Below is a small trained network, with its code and all its weights. Each question gives an input and a class and asks what happens when units are switched off, that is, made to give their printed mean instead of their output.

import numpy as np


def w(rows, s, z=0):
    codes = np.array(rows[::2]) - 128.0
    scale = np.full(codes.shape[1], s)
    scale[-1] = z or s
    return codes * scale


def f(y):
    return np.maximum(y, 0)


def log_softmax(a):
    a = a - a.max(-1, keepdims=True)
    return a - np.log(np.exp(a).sum(-1, keepdims=True))


def net(x, mask):
    res = np.array(x, float).reshape(1, 7) / 4 @ E
    y = f(res @ A[0][:, :-1].T + A[0][:, -1])
    res = res + np.where(mask, y, B[0][:, -1]) @ B[0][:, :-1]
    return log_softmax(res[-1] @ U[:, :-1].T + U[:, -1])


A, B = {}, {}
E = w([
[126,129,133,135,134],'x0',
[130,125,125,124,122],'x1',
[128,130,132,131,134],'x2',
[128,129,128,128,128],'x3',
[17,129,164,60,147],'x4',
[167,2,128,111,204],'x5',
[88,162,11,136,192],'x6',
],0.014)
A[0] = w([
[127,147,224,84,82,93],'neuron 1',
[140,125,116,110,102,108],'neuron 2',
[99,30,98,106,186,21],'neuron 3',
[157,215,151,166,50,60],'neuron 4',
[58,208,104,91,144,104],'neuron 5',
[229,55,134,200,126,134],'neuron 6',
[119,148,163,160,155,106],'neuron 7',
[41,189,67,137,149,111],'neuron 8',
[223,199,43,221,118,7],'neuron 9',
[152,142,42,144,203,9],'neuron 10',
[69,189,89,156,135,97],'neuron 11',
[111,121,227,107,51,48],'neuron 12',
[126,215,151,170,43,158],'neuron 13',
[134,69,121,96,186,145],'neuron 14',
[130,66,115,83,196,89],'neuron 15',
[188,110,87,110,139,86],'neuron 16',
[91,76,110,127,169,32],'neuron 17',
[108,114,16,166,180,81],'neuron 18',
[173,47,194,116,133,104],'neuron 19',
[67,105,193,11,156,39],'neuron 20',
[221,176,82,170,139,156],'neuron 21',
[178,153,82,186,114,96],'neuron 22',
[195,87,167,163,118,139],'neuron 23',
[82,160,107,104,108,107],'neuron 24',
[153,153,58,109,189,139],'neuron 25',
[128,191,153,144,129,173],'neuron 26',
[78,172,114,81,121,124],'neuron 27',
[138,126,228,71,93,151],'neuron 28',
[229,133,140,102,147,117],'neuron 29',
],0.012,0.016)
B[0] = w([
[57,136,106,140,121,186],'neuron 1',
[140,126,124,135,148,130],'neuron 2',
[24,199,52,131,163,189],'neuron 3',
[195,10,207,227,46,196],'neuron 4',
[175,188,113,92,210,208],'neuron 5',
[193,142,165,88,162,241],'neuron 6',
[122,112,132,130,144,131],'neuron 7',
[171,157,122,69,204,224],'neuron 8',
[8,189,45,102,181,206],'neuron 9',
[219,40,232,198,23,168],'neuron 10',
[168,149,129,77,150,195],'neuron 11',
[42,176,20,81,166,177],'neuron 12',
[83,133,87,191,93,249],'neuron 13',
[146,130,149,190,69,227],'neuron 14',
[67,113,99,168,88,205],'neuron 15',
[170,109,149,138,154,160],'neuron 16',
[90,174,91,113,138,151],'neuron 17',
[99,111,122,187,32,210],'neuron 18',
[219,153,153,112,143,216],'neuron 19',
[120,36,158,220,4,193],'neuron 20',
[115,94,130,190,55,231],'neuron 21',
[66,125,116,149,130,183],'neuron 22',
[183,141,156,94,149,206],'neuron 23',
[149,157,119,103,173,169],'neuron 24',
[60,127,106,146,130,209],'neuron 25',
[97,131,108,120,133,201],'neuron 26',
[128,134,108,95,162,186],'neuron 27',
[98,90,149,192,92,219],'neuron 28',
[160,135,160,102,123,179],'neuron 29',
],0.011,0.015)
U = w([
[128,103,184,192,59,36],'0',
[9,155,114,126,118,252],'1',
[202,155,169,12,167,98],'2',
],0.015,0.0026)

Each question gives the input, the list of numbers given to net, and the class t.
The units are the neurons (one row each of A and B). Each row of codes is followed by its name. A weight is (code - 128) times the scale printed after its matrix; where a second scale follows, it is the last column's (A, B and U).
mask holds one flag per neuron, in row order. A switched-off neuron (its flag False) gives its mean, the last column of its row in B, instead of its output. The means were averaged over made-up inputs and are rounded, as every weight is.
A unit's drop is (log p(t) with every unit on - log p(t) with that unit switched off) / (log p(t) with every unit on - log p(t) with every unit switched off).
The circuit of an input: a set's keep is (log p(t) with only the set's units on - log p(t) with every unit switched off) / (log p(t) with every unit on - log p(t) with every unit switched off). Starting from the 12 units with the biggest drops (on a tie, the unit counted first), units are removed one at a time, each time the one whose removal leaves the highest keep (on an exact tie, the one counted first), for as long as the keep stays at least 0.8.
circuit, biggest first: the units of the circuit, biggest drop first
k most important neurons: the k neurons with the biggest drops, biggest first
drop of u: that unit's drop, to one decimal
input [-2,7,5,-6,5,1,-2], class 0: 3 most important neurons	[neuron 20; neuron 9; neuron 3]
input [-6,-8,-8,2,-5,4,8], class 0: circuit, biggest first	[neuron 10]
input [-5,-2,6,2,6,0,-5], class 1: 3 most important neurons	[neuron 12; neuron 4; neuron 1]
input [6,6,-1,-5,-5,0,5], class 1: 3 most important neurons	[neuron 9; neuron 4; neuron 20]
input [4,-7,0,-4,-1,-1,1], class 1: 4 most important neurons	[neuron 4; neuron 10; neuron 20; neuron 14]
input [7,-1,-8,2,1,-2,-6], class 1: 2 most important neurons	[neuron 12; neuron 1]
input [0,-5,-6,0,-3,-4,1], class 1: 2 most important neurons	[neuron 9; neuron 10]
input [8,-3,-4,-3,1,-1,-7], class 1: 4 most important neurons	[neuron 12; neuron 1; neuron 10; neuron 14]
input [-5,3,2,4,-7,8,0], class 2: 2 most important neurons	[neuron 6; neuron 23]
input [-5,6,-5,7,5,-5,-8], class 1: drop of neuron 12	4.4
input [-3,2,3,1,2,-3,-5], class 1: drop of neuron 12	1.4
input [4,0,7,0,-1,6,8], class 0: drop of neuron 10	3.0
